Here is a tiny trained network, its code and every weight. The questions are about switching its units off for an input and a class, where a switched-off unit gives its printed mean instead of its output.

import numpy as np


def w(rows, s, z=0):
    codes = np.array(rows[::2]) - 128.0
    scale = np.full(codes.shape[1], s)
    scale[-1] = z or s
    return codes * scale


def norm(h):
    return h / np.sqrt((h * h).mean(-1, keepdims=True) + 1e-5)


def f(y):
    return y / 2 * (1 + np.tanh(0.7978845608 * (y + 0.044715 * y**3)))


def log_softmax(a):
    a = a - a.max(-1, keepdims=True)
    return a - np.log(np.exp(a).sum(-1, keepdims=True))


def net(x, mask):
    res = np.array(x, float).reshape(1, 7) / 4 @ E
    u = 0
    for l in range(3):
        y = f(norm(res) @ A[l][:, :-1].T + A[l][:, -1])
        res = res + np.where(mask[u : u + 5], y, B[l][:, -1]) @ B[l][:, :-1]
        u += 5
    return log_softmax(norm(res)[-1] @ U[:, :-1].T + U[:, -1])


A, B = {}, {}
E = w([
[160,233,139,81,94,144,163,94,135,95,100],'x0',
[126,130,128,129,130,129,129,128,130,130,129],'x1',
[122,132,128,133,130,129,132,129,130,128,130],'x2',
[129,126,127,129,126,126,130,126,128,128,130],'x3',
[124,130,131,128,133,130,128,128,125,127,130],'x4',
[124,102,86,144,170,179,202,88,145,92,36],'x5',
[248,166,103,177,196,96,157,165,81,112,154],'x6',
],0.017)
A[0] = w([
[119,229,140,75,60,137,142,97,136,119,105,120],'0.n1',
[144,103,112,144,187,154,172,109,127,116,51,2],'0.n2',
[166,253,132,83,98,130,153,104,127,114,112,74],'0.n3',
[146,219,128,96,100,152,177,90,139,112,62,34],'0.n4',
[113,91,110,130,169,156,180,95,133,119,41,40],'0.n5',
],0.033,0.0098)
B[0] = w([
[84,174,101,48,168,174,151,132,251,153,115,252],'0.n1',
[136,153,84,62,191,93,220,213,192,217,190,204],'0.n2',
[243,143,206,213,66,140,146,116,58,196,152,250],'0.n3',
[50,97,77,104,164,74,59,136,85,31,131,241],'0.n4',
[133,111,185,183,65,198,72,80,81,79,65,217],'0.n5',
],0.025,0.03)
A[1] = w([
[158,40,105,214,161,223,223,83,157,74,7,62],'1.n1',
[14,64,164,77,18,170,94,135,143,128,89,164],'1.n2',
[175,48,34,211,236,124,254,87,249,157,70,3],'1.n3',
[245,162,103,170,205,104,175,204,42,106,158,113],'1.n4',
[140,41,72,128,170,120,221,146,135,101,105,75],'1.n5',
],0.021,0.0029)
B[1] = w([
[165,152,139,213,176,178,91,139,95,144,104,175],'1.n1',
[156,136,173,129,117,84,195,89,77,156,215,244],'1.n2',
[51,74,138,76,69,102,228,156,98,164,129,171],'1.n3',
[111,52,58,202,237,113,74,141,147,73,80,251],'1.n4',
[155,120,145,107,71,175,116,109,251,170,56,151],'1.n5',
],0.018,0.025)
A[2] = w([
[73,46,99,182,106,63,44,55,132,20,45,3],'2.n1',
[219,116,185,227,1,125,96,107,32,109,83,53],'2.n2',
[52,88,179,95,70,144,163,85,111,149,148,67],'2.n3',
[70,107,163,95,3,172,27,76,110,31,52,88],'2.n4',
[205,114,124,110,63,10,213,113,91,170,194,103],'2.n5',
],0.027,0.0026)
B[2] = w([
[185,252,37,83,179,151,64,178,71,96,198,241],'2.n1',
[153,7,229,176,39,125,53,35,155,124,121,250],'2.n2',
[182,140,149,185,102,82,88,111,76,115,110,232],'2.n3',
[79,92,122,143,79,59,218,141,37,103,136,184],'2.n4',
[39,150,86,90,137,129,154,144,69,42,102,250],'2.n5',
],0.022,0.019)
U = w([
[63,168,158,82,91,89,171,115,33,68,152,224],'0',
[204,89,222,194,86,150,94,89,96,153,127,192],'1',
[159,129,47,131,210,132,86,205,93,89,140,4],'2',
[93,41,103,103,148,140,214,201,177,184,69,23],'3',
[112,219,151,32,114,157,147,111,250,170,143,124],'4',
],0.015,0.0018)

Each question gives the input, the list of numbers given to net, and the class t.
The units are the neurons (one row each of A and B). Each row of codes is followed by its name. A weight is (code - 128) times the scale printed after its matrix; where a second scale follows, it is the last column's (A, B and U).
mask holds one flag per neuron, layer by layer. A switched-off neuron (its flag False) gives its mean, the last column of its row in B, instead of its output. The means were averaged over made-up inputs and are rounded, as every weight is.
A unit's drop is (log p(t) with every unit on - log p(t) with that unit switched off) / (log p(t) with every unit on - log p(t) with every unit switched off).
The circuit of an input: a set's keep is (log p(t) with only the set's units on - log p(t) with every unit switched off) / (log p(t) with every unit on - log p(t) with every unit switched off). Starting from the 12 units with the biggest drops (on a tie, the unit counted first), units are removed one at a time, each time the one whose removal leaves the highest keep (on an exact tie, the one counted first), for as long as the keep stays at least 0.8.
units of the circuit, in order: the units of the circuit, biggest drop first
top k neurons: the k neurons with the biggest drops, biggest first
k most important neurons of layer l: the k neurons of layer l with the biggest drops, biggest first
drop when u is switched off: that unit's drop, to one decimal
input [-1,2,-2,5,6,4,2], class 3: units of the circuit, in order : (0.n2)
input [-6,4,-8,6,3,-2,-1], class 0: top 2 neurons : (0.n3, 0.n5)
input [5,6,4,-3,5,1,3], class 2: top 3 neurons : (0.n4, 1.n4, 0.n5)
input [-6,3,-3,5,6,-8,-1], class 0: units of the circuit, in order : (0.n3, 1.n4)
input [-8,-4,-7,7,-6,1,5], class 3: top 2 neurons : (0.n4, 0.n5)
input [7,6,-3,1,1,-8,1], class 1: top 2 neurons : (0.n3, 0.n2)
input [0,1,6,6,-3,2,1], class 3: top 3 neurons : (0.n2, 0.n3, 2.n1)
input [5,4,8,-5,3,0,6], class 1: top 4 neurons : (0.n3, 2.n2, 0.n2, 2.n5)
input [-3,-8,4,-6,-3,-7,1], class 2: 4 most important neurons of layer 0 : (0.n5, 0.n3, 0.n1, 0.n2)
input [-7,-1,4,0,-5,-3,-3], class 0: top 4 neurons : (0.n3, 0.n5, 2.n5, 0.n2)
input [4,-2,-3,2,-4,-1,-8], class 4: top 2 neurons : (0.n1, 0.n5)
input [-6,3,6,7,2,6,-1], class 1: top 2 neurons : (0.n5, 0.n1)
input [4,6,1,-2,2,0,6], class 1: top 3 neurons : (0.n3, 2.n2, 0.n2)
input [-8,-8,-5,-4,7,4,6], class 3: 2 most important neurons of layer 0 : (0.n2, 0.n4)
input [8,4,-3,-2,-6,-5,7], class 1: units of the circuit, in order : (0.n3)
input [5,-3,7,3,-4,-8,-2], class 4: top 2 neurons : (0.n1, 0.n5)
input [0,-4,-6,8,-1,6,6], class 3: top 3 neurons : (0.n2, 1.n3, 0.n3)
input [0,-3,2,-5,5,7,-7], class 1: top 3 neurons : (0.n5, 1.n2, 1.n1)
input [6,-3,8,1,-2,2,1], class 2: top 4 neurons : (0.n4, 0.n1, 0.n3, 0.n2)
input [8,7,-7,-8,7,5,1], class 2: units of the circuit, in order : (0.n2)
input [-8,-8,-1,-2,-3,2,1], class 3: 2 most important neurons of layer 0 : (0.n4, 0.n3)
input [1,6,-5,0,5,-6,6], class 1: 3 most important neurons of layer 0 : (0.n4, 0.n2, 0.n1)
input [-6,1,-8,6,-3,-2,-1], class 0: 2 most important neurons of layer 0 : (0.n3, 0.n5)
input [-4,-7,-8,5,-7,7,-8], class 1: drop when 0.n5 is switched off : 3.8
input [-6,-1,1,-6,1,8,6], class 3: drop when 0.n2 is switched off : 1.4
input [4,-7,-2,6,8,-3,-2], class 4: drop when 0.n1 is switched off : 1.1
input [-8,-4,6,3,7,1,2], class 3: most important neuron of layer 0 : (0.n5)
